Below are the code and all the weights of a small trained network. Each question names an input and a target symbol and asks about switching units off, where a switched-off unit gives its printed mean instead of its output.

import numpy as np


def w(rows, s, z=0):
    codes = np.array(rows[::2]) - 128.0
    scale = np.full(codes.shape[1], s)
    scale[-1] = z or s
    return codes * scale


def norm(h):
    return h / np.sqrt((h * h).mean(-1, keepdims=True) + 1e-5)


def f(y):
    return np.maximum(y, 0)


def softmax(a):
    e = np.exp(a - a.max(-1, keepdims=True))
    return e / e.sum(-1, keepdims=True)


def log_softmax(a):
    a = a - a.max(-1, keepdims=True)
    return a - np.log(np.exp(a).sum(-1, keepdims=True))


def net(x, mask):
    ids = ['ζηθμπτω'.index(c) for c in x.split()]
    T = len(ids)
    res = E[ids] + P[:T]
    q, k, v = (norm(res) @ M[0].T for M in (Q, K, V))
    z = softmax(np.where(np.tri(T) > 0, q @ k.T / 3**0.5, -1e9)) @ v
    res = res + np.where(mask[0], z, O[0][:, -1]) @ O[0][:, :-1]
    y = f(norm(res) @ A[0][:, :-1].T + A[0][:, -1])
    res = res + np.where(mask[1:9], y, B[0][:, -1]) @ B[0][:, :-1]
    return log_softmax(norm(res)[-1] @ U[:, :-1].T + U[:, -1])


Q, K, V, O, A, B = {}, {}, {}, {}, {}, {}
E = w([
[186,136,238,63,155,2],'ζ',
[92,161,121,245,170,111],'η',
[68,189,241,74,222,26],'θ',
[27,94,144,249,176,172],'μ',
[139,111,188,111,151,35],'π',
[95,133,230,98,164,80],'τ',
[189,116,103,106,125,103],'ω',
],0.0098)
P = w([
[116,138,104,114,84,162],'0',
[15,129,143,76,142,51],'1',
[165,134,111,95,142,164],'2',
[171,249,187,138,128,112],'3',
[54,115,137,82,140,53],'4',
[166,121,113,106,172,155],'5',
[176,225,188,173,165,94],'6',
[79,105,128,89,139,54],'7',
[177,98,119,124,203,126],'8',
],0.021)
Q[0] = w([
[89,180,152,154,163,74],'h1',
[213,250,180,200,224,136],'h1',
[176,201,117,188,78,194],'h1',
],0.012)
K[0] = w([
[157,81,200,167,116,125],'h1',
[160,99,134,168,247,88],'h1',
[143,191,188,91,253,162],'h1',
],0.018)
V[0] = w([
[118,30,63,182,96,113],'h1',
[123,58,220,184,54,195],'h1',
[137,198,125,246,106,32],'h1',
],0.012)
O[0] = w([
[161,167,181,114,27,198,4],'h1',
[199,215,192,176,214,195,9],'h1',
[113,224,2,74,99,154,70],'h1',
],0.0097,0.004)
A[0] = w([
[54,140,203,79,6,151,16],'n1',
[28,179,160,93,211,94,2],'n2',
[144,204,39,43,251,137,98],'n3',
[104,158,186,142,107,10,117],'n4',
[46,136,39,173,165,52,124],'n5',
[103,176,134,34,185,68,201],'n6',
[93,205,118,127,5,72,179],'n7',
[143,61,199,142,65,134,84],'n8',
],0.011,0.0054)
B[0] = w([
[195,217,190,95,238,16,140],'n1',
[239,62,48,148,57,118,189],'n2',
[84,87,245,173,136,2,183],'n3',
[19,141,91,129,41,234,225],'n4',
[204,165,167,39,137,128,226],'n5',
[184,141,128,193,149,184,255],'n6',
[60,148,53,90,221,110,170],'n7',
[134,129,123,106,118,8,146],'n8',
],0.01,0.013)
U = w([
[185,149,32,208,14,181,157],'ζ',
[28,168,7,75,113,201,253],'η',
[138,39,1,139,84,94,54],'θ',
[156,229,165,137,113,227,184],'μ',
[16,136,161,125,35,135,113],'π',
[102,94,146,248,201,148,19],'τ',
[138,238,152,88,192,82,89],'ω',
],0.0089,0.0038)

Each question gives the input, a string of symbols that net reads in full, and the target symbol t.
The units are the heads (3 rows each of Q, K, V and O) and the neurons (one row each of A and B). Each row of codes is followed by its name. A weight is (code - 128) times the scale printed after its matrix; where a second scale follows, it is the last column's (O, A, B and U).
mask holds one flag per unit, heads first, then neurons. A switched-off unit (its flag False) gives its mean, the last column of its rows in O or B, instead of its output. The means were averaged over made-up inputs and are rounded, as every weight is.
A unit's drop is (log p(t) with every unit on - log p(t) with that unit switched off) / (log p(t) with every unit on - log p(t) with every unit switched off).
The circuit of an input: a set's keep is (log p(t) with only the set's units on - log p(t) with every unit switched off) / (log p(t) with every unit on - log p(t) with every unit switched off). Starting from all 9 units, units are removed one at a time, each time the one whose removal leaves the highest keep (on an exact tie, the one counted first), for as long as the keep stays at least 0.8.
circuit, biggest first: the units of the circuit, biggest drop first
unit that matters most: the unit with the biggest drop
k most important neurons: the k neurons with the biggest drops, biggest first
drop of u: that unit's drop, to one decimal
input η θ η μ, target η: circuit, biggest first : n7, h1
input ω ω η η ζ η π ζ, target π: circuit, biggest first : h1, n4
input ω θ μ ζ ω ζ, target θ: circuit, biggest first : h1
input μ μ π, target τ: circuit, biggest first : n5, n2
input ζ ω π μ π π η θ, target θ: 2 most important neurons : n2, n4
input τ θ η θ μ ζ μ, target ζ: 2 most important neurons : n2, n3
input η π ω π τ ω ζ η, target ω: circuit, biggest first : h1, n3, n4
input μ η η π θ η θ, target η: circuit, biggest first : h1, n4
input μ ω ζ η, target ζ: 3 most important neurons : n4, n2, n3
input θ θ τ ω ω μ ζ η, target η: circuit, biggest first : h1, n7
input η π μ ζ θ θ, target τ: circuit, biggest first : n3, n6
input θ μ ω η π ζ θ, target ζ: 2 most important neurons : n2, n4
input ζ η μ, target τ: circuit, biggest first : h1, n5, n4
input ζ ω η θ τ, target θ: unit that matters most : n2
input τ π η θ, target η: circuit, biggest first : n4, h1
input ω θ μ ω η ζ ω θ, target π: 2 most important neurons : n4, n5
input θ ω τ θ μ, target η: 2 most important neurons : n3, n7
input ω π π η, target π: 2 most important neurons : n4, n6
input μ ζ ζ μ ω τ θ μ, target μ: drop of n3 : 0.1
input μ π ζ ζ θ π π π, target μ: drop of h1 : 0.9
input μ η θ π ζ, target μ: circuit, biggest first : h1
input τ π π μ π η ω η, target τ: drop of h1 : 3.9
